Below are the code and all the weights of a small trained network. Each question names an input and a target symbol and asks about switching units off, where a switched-off unit gives its printed mean instead of its output.

import numpy as np


def w(rows, s, z=0):
    codes = np.array(rows[::2]) - 128.0
    scale = np.full(codes.shape[1], s)
    scale[-1] = z or s
    return codes * scale


def f(y):
    return y / 2 * (1 + np.tanh(0.7978845608 * (y + 0.044715 * y**3)))


def softmax(a):
    e = np.exp(a - a.max(-1, keepdims=True))
    return e / e.sum(-1, keepdims=True)


def log_softmax(a):
    a = a - a.max(-1, keepdims=True)
    return a - np.log(np.exp(a).sum(-1, keepdims=True))


def net(x, mask):
    ids = ['ΓΞΠΦαδεζθλμστψω'.index(c) for c in x.split()]
    T = len(ids)
    res = E[ids] + P[:T]
    q, k, v = (res @ M[0].T for M in (Q, K, V))
    z = softmax(np.where(np.tri(T) > 0, q @ k.T / 4**0.5, -1e9)) @ v
    res = res + np.where(mask[0], z, O[0][:, -1]) @ O[0][:, :-1]
    y = f(res @ A[0][:, :-1].T + A[0][:, -1])
    res = res + np.where(mask[1:13], y, B[0][:, -1]) @ B[0][:, :-1]
    return log_softmax(res[-1] @ U[:, :-1].T + U[:, -1])


Q, K, V, O, A, B = {}, {}, {}, {}, {}, {}
E = w([
[109,123,174,65,133,110,131,22,111,142],'Γ',
[196,181,168,67,36,43,150,82,198,146],'Ξ',
[161,28,47,81,153,97,131,164,115,51],'Π',
[122,213,129,119,161,104,134,196,108,23],'Φ',
[76,145,164,115,123,91,191,91,199,88],'α',
[68,159,192,117,150,211,137,184,143,159],'δ',
[75,63,92,85,144,157,240,158,213,129],'ε',
[39,120,116,129,73,123,161,155,116,89],'ζ',
[82,221,130,134,132,92,185,131,126,115],'θ',
[142,40,124,130,182,141,82,223,158,94],'λ',
[141,154,174,183,86,64,196,116,136,145],'μ',
[118,68,108,167,107,103,88,129,165,192],'σ',
[99,160,86,74,155,155,129,121,152,122],'τ',
[119,131,89,102,139,142,136,255,120,175],'ψ',
[142,188,171,139,177,106,143,122,196,144],'ω',
],0.022)
P = w([
[152,61,209,124,62,23,35,254,112,199],'0',
[65,86,119,137,136,120,117,94,136,120],'1',
[92,99,123,110,116,96,160,95,171,109],'2',
[115,128,128,110,120,72,176,111,159,84],'3',
[116,107,91,77,138,95,187,123,152,57],'4',
[140,113,112,55,91,67,175,151,194,75],'5',
],0.0086)
Q[0] = w([
[253,169,49,166,135,195,41,96,140,230],'H1',
[147,83,172,66,179,104,198,122,165,103],'H1',
[109,153,149,71,115,118,112,210,168,168],'H1',
[88,133,121,101,126,64,152,203,187,166],'H1',
],0.0062)
K[0] = w([
[72,187,143,242,150,188,195,107,179,111],'H1',
[40,121,214,23,163,34,134,197,111,181],'H1',
[126,121,189,113,62,64,65,190,65,138],'H1',
[109,3,239,105,76,47,113,190,79,187],'H1',
],0.005)
V[0] = w([
[197,97,29,1,224,212,108,216,49,106],'H1',
[203,120,79,145,49,85,201,134,120,158],'H1',
[107,98,117,234,62,183,176,212,124,91],'H1',
[216,74,142,111,136,125,114,128,180,75],'H1',
],0.0082)
O[0] = w([
[130,98,104,180,70,104,146,160,164,139,8],'H1',
[130,140,26,82,164,85,187,107,122,192,121],'H1',
[103,108,191,45,181,180,212,216,33,164,164],'H1',
[166,8,156,106,225,115,174,163,155,73,120],'H1',
],0.012,0.011)
A[0] = w([
[121,115,168,103,59,98,143,109,196,52,168],'N1',
[57,131,171,161,170,138,178,131,170,68,90],'N2',
[155,108,183,185,163,165,123,209,225,80,96],'N3',
[141,19,113,177,169,120,109,155,183,97,133],'N4',
[72,135,131,154,139,22,209,34,126,48,79],'N5',
[114,69,192,40,153,90,141,155,82,141,23],'N6',
[194,181,188,144,51,176,65,159,72,112,200],'N7',
[111,222,120,85,184,67,118,94,81,117,252],'N8',
[96,195,187,140,141,175,245,129,209,146,192],'N9',
[133,255,197,86,111,179,118,88,24,155,158],'N10',
[156,156,85,67,140,244,190,147,93,108,134],'N11',
[102,132,127,103,89,176,160,198,46,157,63],'N12',
],0.0062,0.0029)
B[0] = w([
[167,173,145,213,164,210,100,197,103,133,180],'N1',
[102,86,173,29,135,93,114,108,102,154,200],'N2',
[163,164,146,190,163,72,151,66,128,83,161],'N3',
[120,206,144,95,93,85,83,115,81,167,155],'N4',
[202,140,99,71,77,105,88,138,131,133,212],'N5',
[171,128,129,106,92,152,150,40,120,116,201],'N6',
[169,129,138,180,137,135,136,125,155,239,154],'N7',
[105,158,141,182,137,232,88,132,196,186,241],'N8',
[81,89,115,155,134,145,61,163,114,151,246],'N9',
[68,136,143,110,128,64,99,184,151,115,254],'N10',
[121,113,170,253,17,53,76,100,134,144,186],'N11',
[232,152,103,159,51,96,236,87,175,63,174],'N12',
],0.0065,0.016)
U = w([
[157,117,125,178,118,137,73,78,132,129,111],'Γ',
[174,171,106,118,172,150,182,100,175,168,96],'Ξ',
[105,84,99,138,171,12,103,147,131,144,105],'Π',
[128,175,142,172,191,124,173,121,104,98,110],'Φ',
[103,118,164,18,151,134,83,126,94,105,156],'α',
[137,82,194,185,108,160,53,159,48,178,103],'δ',
[112,78,132,123,158,173,216,84,126,183,201],'ε',
[115,191,160,111,55,110,154,27,14,104,3],'ζ',
[77,165,60,123,143,75,73,181,88,184,129],'θ',
[144,133,207,173,194,88,177,50,69,94,112],'λ',
[157,183,154,145,175,95,165,21,3,243,98],'μ',
[157,100,126,116,164,144,96,105,22,234,130],'σ',
[109,109,99,186,140,135,101,147,173,110,200],'τ',
[148,148,89,114,148,201,193,199,129,172,170],'ψ',
[131,143,147,212,239,122,155,95,154,144,102],'ω',
],0.0053,0.0039)

Each question gives the input, a string of symbols that net reads in full, and the target symbol t.
The units are the heads (4 rows each of Q, K, V and O) and the neurons (one row each of A and B). Each row of codes is followed by its name. A weight is (code - 128) times the scale printed after its matrix; where a second scale follows, it is the last column's (O, A, B and U).
mask holds one flag per unit, heads first, then neurons. A switched-off unit (its flag False) gives its mean, the last column of its rows in O or B, instead of its output. The means were averaged over made-up inputs and are rounded, as every weight is.
A unit's drop is (log p(t) with every unit on - log p(t) with that unit switched off) / (log p(t) with every unit on - log p(t) with every unit switched off).
The circuit of an input: a set's keep is (log p(t) with only the set's units on - log p(t) with every unit switched off) / (log p(t) with every unit on - log p(t) with every unit switched off). Starting from the 12 units with the biggest drops (on a tie, the unit counted first), units are removed one at a time, each time the one whose removal leaves the highest keep (on an exact tie, the one counted first), for as long as the keep stays at least 0.8.
circuit, biggest first: the units of the circuit, biggest drop first
k most important neurons: the k neurons with the biggest drops, biggest first
drop of u: that unit's drop, to one decimal
input λ ζ ω, target λ: circuit, biggest first	(H1 N3 N8)
input θ ε α δ, target θ: 2 most important neurons	(N10 N6)
input Ξ θ ψ α α θ, target Ξ: circuit, biggest first	(H1 N8 N5)
input α α δ λ, target λ: circuit, biggest first	(N3 H1 N9 N8)
input δ ε α, target δ: circuit, biggest first	(H1)
input τ α τ θ τ α, target τ: 2 most important neurons	(N1 N6)
input Π μ ε, target Π: circuit, biggest first	(H1 N4)
input λ θ θ α θ, target λ: 2 most important neurons	(N3 N8)
input θ α θ, target θ: circuit, biggest first	(H1 N10 N6)
input θ Ξ ζ θ, target θ: 3 most important neurons	(N6 N12 N5)
input ζ α ζ, target ζ: 2 most important neurons	(N12 N11)
input ψ θ ε δ ζ θ, target ψ: circuit, biggest first	(H1 N10)
input Π α δ α τ ω, target Π: 2 most important neurons	(N8 N4)
input ζ α ω τ α, target ζ: 3 most important neurons	(N11 N12 N6)
input Γ α δ μ, target Γ: most important neuron	(N5)
input ε δ θ α μ λ, target λ: drop of N3	0.4
input δ α δ α δ, target δ: drop of N4	0.0
input Π α θ, target Π: drop of N1	0.0
input α θ δ α θ, target α: drop of H1	0.6
input Π α δ θ α, target Π: most important neuron	(N8)
